Below are the code and all the weights of a small trained network. Each question names an input and a target symbol and asks about switching units off, where a switched-off unit gives its printed mean instead of its output.

import numpy as np


def w(rows, s, z=0):
    codes = np.array(rows[::2]) - 128.0
    scale = np.full(codes.shape[1], s)
    scale[-1] = z or s
    return codes * scale


def norm(h):
    return h / np.sqrt((h * h).mean(-1, keepdims=True) + 1e-5)


def f(y):
    return y / 2 * (1 + np.tanh(0.7978845608 * (y + 0.044715 * y**3)))


def softmax(a):
    e = np.exp(a - a.max(-1, keepdims=True))
    return e / e.sum(-1, keepdims=True)


def log_softmax(a):
    a = a - a.max(-1, keepdims=True)
    return a - np.log(np.exp(a).sum(-1, keepdims=True))


def net(x, mask):
    ids = ['αβγζηξπσφω'.index(c) for c in x.split()]
    T = len(ids)
    res = E[ids] + P[:T]
    u = 0
    for l in range(2):
        q, k, v = (norm(res) @ M[l].T for M in (Q, K, V))
        z = softmax(np.where(np.tri(T) > 0, q @ k.T / 4**0.5, -1e9)) @ v
        res = res + np.where(mask[u], z, O[l][:, -1]) @ O[l][:, :-1]
        u += 1
        y = f(norm(res) @ A[l][:, :-1].T + A[l][:, -1])
        res = res + np.where(mask[u : u + 8], y, B[l][:, -1]) @ B[l][:, :-1]
        u += 8
    return log_softmax(norm(res)[-1] @ U[:, :-1].T + U[:, -1])


Q, K, V, O, A, B = {}, {}, {}, {}, {}, {}
E = w([
[168,108,35,147],'α',
[184,162,87,124],'β',
[168,171,115,140],'γ',
[173,190,113,108],'ζ',
[160,190,90,119],'η',
[139,123,104,19],'ξ',
[34,76,131,89],'π',
[167,158,248,164],'σ',
[53,134,75,88],'φ',
[97,160,195,197],'ω',
],0.014)
P = w([
[235,1,147,196],'0',
[223,31,134,188],'1',
[204,69,147,174],'2',
[175,116,160,175],'3',
[149,142,175,155],'4',
[118,189,196,113],'5',
[98,197,215,101],'6',
[67,204,223,109],'7',
],0.0054)
Q[0] = w([
[197,162,113,120],'0.h0',
[89,194,105,118],'0.h0',
[107,6,170,138],'0.h0',
[135,69,168,196],'0.h0',
],0.011)
K[0] = w([
[134,191,155,100],'0.h0',
[80,120,156,125],'0.h0',
[191,71,61,143],'0.h0',
[135,113,107,254],'0.h0',
],0.0092)
V[0] = w([
[175,2,102,116],'0.h0',
[150,126,101,216],'0.h0',
[95,85,176,125],'0.h0',
[163,203,78,96],'0.h0',
],0.0049)
O[0] = w([
[158,68,254,103,144],'0.h0',
[73,109,133,140,180],'0.h0',
[180,83,149,128,27],'0.h0',
[71,209,88,122,250],'0.h0',
],0.0053,0.0021)
A[0] = w([
[28,156,214,116,54],'0.n0',
[79,97,196,59,14],'0.n1',
[162,107,193,133,2],'0.n2',
[142,93,29,73,28],'0.n3',
[33,82,65,76,202],'0.n4',
[2,13,150,185,30],'0.n5',
[149,109,70,169,40],'0.n6',
[189,154,87,125,69],'0.n7',
],0.0086,0.0011)
B[0] = w([
[48,168,143,149,183],'0.n0',
[136,218,73,93,152],'0.n1',
[110,124,91,154,132],'0.n2',
[135,157,177,146,198],'0.n3',
[96,119,235,118,187],'0.n4',
[126,11,101,125,181],'0.n5',
[126,173,113,89,172],'0.n6',
[125,144,69,151,252],'0.n7',
],0.012,0.0033)
Q[1] = w([
[141,253,137,121],'1.h0',
[90,130,106,126],'1.h0',
[169,112,113,78],'1.h0',
[114,77,86,120],'1.h0',
],0.019)
K[1] = w([
[5,217,150,119],'1.h0',
[166,136,80,124],'1.h0',
[81,84,193,216],'1.h0',
[158,49,87,181],'1.h0',
],0.012)
V[1] = w([
[100,109,171,166],'1.h0',
[21,103,36,195],'1.h0',
[144,200,124,128],'1.h0',
[115,142,120,1],'1.h0',
],0.012)
O[1] = w([
[90,140,138,188,58],'1.h0',
[11,197,2,103,94],'1.h0',
[175,179,131,143,252],'1.h0',
[229,33,64,135,79],'1.h0',
],0.011,0.0038)
A[1] = w([
[161,165,116,126,104],'1.n0',
[62,92,102,186,212],'1.n1',
[162,96,89,164,129],'1.n2',
[182,62,92,183,46],'1.n3',
[39,174,138,103,142],'1.n4',
[129,165,95,246,4],'1.n5',
[107,82,81,26,240],'1.n6',
[131,142,40,152,145],'1.n7',
],0.014,0.0024)
B[1] = w([
[175,101,71,179,207],'1.n0',
[172,51,46,228,173],'1.n1',
[101,121,187,70,153],'1.n2',
[78,118,179,19,164],'1.n3',
[144,74,186,201,253],'1.n4',
[126,176,252,38,217],'1.n5',
[28,66,191,58,156],'1.n6',
[56,78,128,94,245],'1.n7',
],0.012,0.0056)
U = w([
[100,189,66,116,183],'α',
[170,148,100,174,114],'β',
[39,148,161,229,160],'γ',
[163,118,123,191,47],'ζ',
[125,154,199,206,152],'η',
[222,69,184,108,98],'ξ',
[75,118,183,63,2],'π',
[145,167,206,184,95],'σ',
[46,36,122,139,198],'φ',
[138,67,97,250,151],'ω',
],0.011,0.0027)

Each question gives the input, a string of symbols that net reads in full, and the target symbol t.
The units are the heads (4 rows each of Q, K, V and O) and the neurons (one row each of A and B). Each row of codes is followed by its name. A weight is (code - 128) times the scale printed after its matrix; where a second scale follows, it is the last column's (O, A, B and U).
mask holds one flag per unit, layer by layer, with each layer's heads first. A switched-off unit (its flag False) gives its mean, the last column of its rows in O or B, instead of its output. The means were averaged over made-up inputs and are rounded, as every weight is.
A unit's drop is (log p(t) with every unit on - log p(t) with that unit switched off) / (log p(t) with every unit on - log p(t) with every unit switched off).
The circuit of an input: a set's keep is (log p(t) with only the set's units on - log p(t) with every unit switched off) / (log p(t) with every unit on - log p(t) with every unit switched off). Starting from the 12 units with the biggest drops (on a tie, the unit counted first), units are removed one at a time, each time the one whose removal leaves the highest keep (on an exact tie, the one counted first), for as long as the keep stays at least 0.8.
circuit, biggest first: the units of the circuit, biggest drop first
unit that matters most: the unit with the biggest drop
top k neurons: the k neurons with the biggest drops, biggest first
k most important neurons of layer l: the k neurons of layer l with the biggest drops, biggest first
input σ π φ η ζ, target π: unit that matters most => 0.n4
input ξ π α ω γ, target γ: circuit, biggest first => (1.h0; 0.n0)
input η η α η η π β η, target φ: circuit, biggest first => (1.h0; 0.n1; 1.n7)
input φ π ζ α η γ φ β, target π: top 2 neurons => (0.n4; 1.n5)
input ξ η η β γ, target α: circuit, biggest first => (0.h0; 0.n4; 1.h0)
input α φ ω η α, target γ: 3 most important neurons of layer 0 => (0.n0; 0.n5; 0.n4)
input π φ ζ α π ζ, target φ: top 2 neurons => (0.n0; 0.n5)
input φ γ ω η, target γ: circuit, biggest first => (1.h0; 1.n4)
input ω σ ξ π α ζ ω, target ξ: 2 most important neurons of layer 0 => (0.n5; 0.n1)
input η φ η, target π: top 4 neurons => (0.n4; 0.n0; 0.n5; 1.n5)
input ω α α ω η π π ξ, target φ: 2 most important neurons of layer 0 => (0.n0; 0.n1)
input γ φ γ, target π: circuit, biggest first => (0.n4; 1.n3; 1.h0)
input η β π γ η, target φ: top 2 neurons => (0.n0; 0.n4)
input ω η η ζ, target α: top neuron => (0.n5)
input ξ φ α β, target π: 2 most important neurons of layer 0 => (0.n5; 0.n4)
input ξ ω α φ, target ξ: circuit, biggest first => (1.h0; 0.n4)
input η ω ξ ξ γ, target ξ: 2 most important neurons of layer 0 => (0.n5; 0.n1)
input γ ζ ξ α ζ, target ξ: top 4 neurons => (0.n1; 0.n4; 0.n3; 1.n3)
input ξ π α φ, target ξ: circuit, biggest first => (1.h0; 0.n0; 0.n5; 0.n6)
input π α γ, target φ: circuit, biggest first => (1.h0)
input φ α ω, target ω: circuit, biggest first => (1.n1; 0.n4; 1.h0)
input π α α, target φ: top 3 neurons => (0.n4; 0.n6; 1.n1)
input π γ α, target φ: 3 most important neurons of layer 0 => (0.n6; 0.n4; 0.n0)
input γ β η, target α: top 2 neurons => (0.n7; 0.n4)
input α ω π φ σ β α, target σ: top 3 neurons => (0.n5; 0.n0; 0.n3)
input η ω ω η η, target γ: top 2 neurons => (0.n4; 0.n0)
input ξ φ η γ α π σ ξ, target σ: 3 most important neurons of layer 0 => (0.n5; 0.n0; 0.n2)
